Below are the code and all the weights of a small trained network. Each question names an input and a class and asks about switching units off, where a switched-off unit gives its printed mean instead of its output.

import numpy as np


def w(rows, s, z=0):
    codes = np.array(rows[::2]) - 128.0
    scale = np.full(codes.shape[1], s)
    scale[-1] = z or s
    return codes * scale


def f(y):
    return np.maximum(y, 0)


def log_softmax(a):
    a = a - a.max(-1, keepdims=True)
    return a - np.log(np.exp(a).sum(-1, keepdims=True))


def net(x, mask):
    res = np.array(x, float).reshape(1, 5) / 4 @ E
    y = f(res @ A[0][:, :-1].T + A[0][:, -1])
    res = res + np.where(mask, y, B[0][:, -1]) @ B[0][:, :-1]
    return log_softmax(res[-1] @ U[:, :-1].T + U[:, -1])


A, B = {}, {}
E = w([
[127,127,123,133,126,128],'x0',
[140,24,91,81,235,166],'x1',
[20,66,91,39,56,96],'x2',
[96,47,187,146,86,213],'x3',
[2,85,170,194,191,45],'x4',
],0.011)
A[0] = w([
[73,66,18,98,28,85,111],'n1',
[81,80,220,186,170,35,120],'n2',
[123,204,73,73,176,96,2],'n3',
[86,85,111,166,165,208,207],'n4',
[218,163,105,31,13,209,159],'n5',
[118,210,154,141,5,73,132],'n6',
[219,120,111,205,117,137,41],'n7',
[149,168,173,93,136,74,121],'n8',
[136,110,207,99,108,214,161],'n9',
[162,77,99,51,195,169,149],'n10',
[99,131,243,133,85,206,46],'n11',
[139,188,243,154,28,72,99],'n12',
[133,160,150,197,215,182,92],'n13',
[24,117,242,180,170,62,120],'n14',
[117,69,187,193,77,197,182],'n15',
[80,90,75,10,67,89,141],'n16',
[71,127,61,87,56,75,10],'n17',
[163,58,136,78,229,111,118],'n18',
[136,208,11,83,154,22,27],'n19',
[67,103,132,218,175,48,168],'n20',
[199,128,199,173,145,95,94],'n21',
[146,152,107,221,156,171,27],'n22',
[141,204,73,37,164,76,112],'n23',
[104,11,181,174,35,227,76],'n24',
[193,142,152,195,172,109,159],'n25',
[156,51,16,92,220,143,104],'n26',
[190,1,103,142,163,128,103],'n27',
[149,169,134,212,59,134,195],'n28',
[129,214,57,94,196,48,25],'n29',
[238,130,59,73,49,182,177],'n30',
[131,153,149,144,81,81,154],'n31',
],0.0092,0.0014)
B[0] = w([
[143,65,241,124,171,238,202],'n1',
[235,148,87,20,109,99,199],'n2',
[111,199,79,116,196,92,172],'n3',
[97,115,76,136,141,68,167],'n4',
[184,141,104,46,116,87,248],'n5',
[108,136,124,177,3,87,213],'n6',
[152,66,183,109,138,165,171],'n7',
[67,109,153,179,176,103,155],'n8',
[52,188,63,56,234,118,175],'n9',
[139,115,111,209,52,62,190],'n10',
[63,231,138,191,183,97,170],'n11',
[150,106,111,244,36,72,201],'n12',
[146,85,208,114,109,208,173],'n13',
[215,113,40,15,111,143,210],'n14',
[32,199,102,124,252,62,176],'n15',
[159,62,234,140,152,193,206],'n16',
[80,10,202,126,154,132,187],'n17',
[146,73,164,228,12,49,184],'n18',
[53,174,122,157,207,145,208],'n19',
[225,174,71,40,85,145,201],'n20',
[147,72,208,150,192,210,165],'n21',
[126,114,228,132,149,188,162],'n22',
[87,200,125,126,222,159,187],'n23',
[57,198,126,143,210,114,200],'n24',
[137,101,188,97,155,187,176],'n25',
[101,106,125,205,19,53,200],'n26',
[113,127,141,172,87,66,180],'n27',
[112,105,128,153,66,112,181],'n28',
[47,159,111,144,232,127,194],'n29',
[209,154,84,28,93,111,231],'n30',
[141,30,157,159,95,94,165],'n31',
],0.0061,0.018)
U = w([
[188,141,56,46,110,106,247],'0',
[116,113,117,247,60,46,131],'1',
[127,77,220,143,155,220,39],'2',
[48,194,87,157,211,87,56],'3',
],0.013,0.0015)

Each question gives the input, the list of numbers given to net, and the class t.
The units are the neurons (one row each of A and B). Each row of codes is followed by its name. A weight is (code - 128) times the scale printed after its matrix; where a second scale follows, it is the last column's (A, B and U).
mask holds one flag per neuron, in row order. A switched-off neuron (its flag False) gives its mean, the last column of its row in B, instead of its output. The means were averaged over made-up inputs and are rounded, as every weight is.
A unit's drop is (log p(t) with every unit on - log p(t) with that unit switched off) / (log p(t) with every unit on - log p(t) with every unit switched off).
The circuit of an input: a set's keep is (log p(t) with only the set's units on - log p(t) with every unit switched off) / (log p(t) with every unit on - log p(t) with every unit switched off). Starting from the 12 units with the biggest drops (on a tie, the unit counted first), units are removed one at a time, each time the one whose removal leaves the highest keep (on an exact tie, the one counted first), for as long as the keep stays at least 0.8.
circuit, biggest first: the units of the circuit, biggest drop first
most important unit: the unit with the biggest drop
top k neurons: the k neurons with the biggest drops, biggest first
drop when u is switched off: that unit's drop, to one decimal
input [-1,4,8,-8,-5], class 2: circuit, biggest first -> [n16; n1]
input [2,-5,1,-6,0], class 3: circuit, biggest first -> [n19]
input [0,8,-4,8,1], class 1: top 4 neurons -> [n18; n26; n10; n27]
input [1,1,7,-3,5], class 2: top 2 neurons -> [n1; n16]
input [6,-4,-6,-7,-1], class 3: top 4 neurons -> [n29; n1; n16; n3]
input [-8,-8,-6,-3,-5], class 1: top 2 neurons -> [n12; n6]
input [1,6,-7,-1,-3], class 2: top 3 neurons -> [n13; n25; n12]
input [-6,5,-4,-5,0], class 1: top 2 neurons -> [n18; n26]
input [6,-7,-6,-8,-7], class 3: top 2 neurons -> [n19; n29]
input [5,-2,-3,-7,7], class 0: top 3 neurons -> [n20; n14; n2]
input [5,-7,7,-3,-3], class 1: top 2 neurons -> [n6; n12]
input [-6,5,6,4,7], class 0: top 3 neurons -> [n14; n2; n20]
input [-8,4,0,6,8], class 0: top 2 neurons -> [n14; n2]
input [-8,8,-8,8,-7], class 1: most important unit -> n10
input [4,6,-5,-5,4], class 1: top 2 neurons -> [n18; n26]
input [3,-6,6,8,-6], class 3: drop when n24 is switched off -> 0.5
input [5,1,-4,7,-8], class 0: drop when n5 is switched off -> 0.8
input [-3,7,1,7,-2], class 1: drop when n27 is switched off -> 0.1
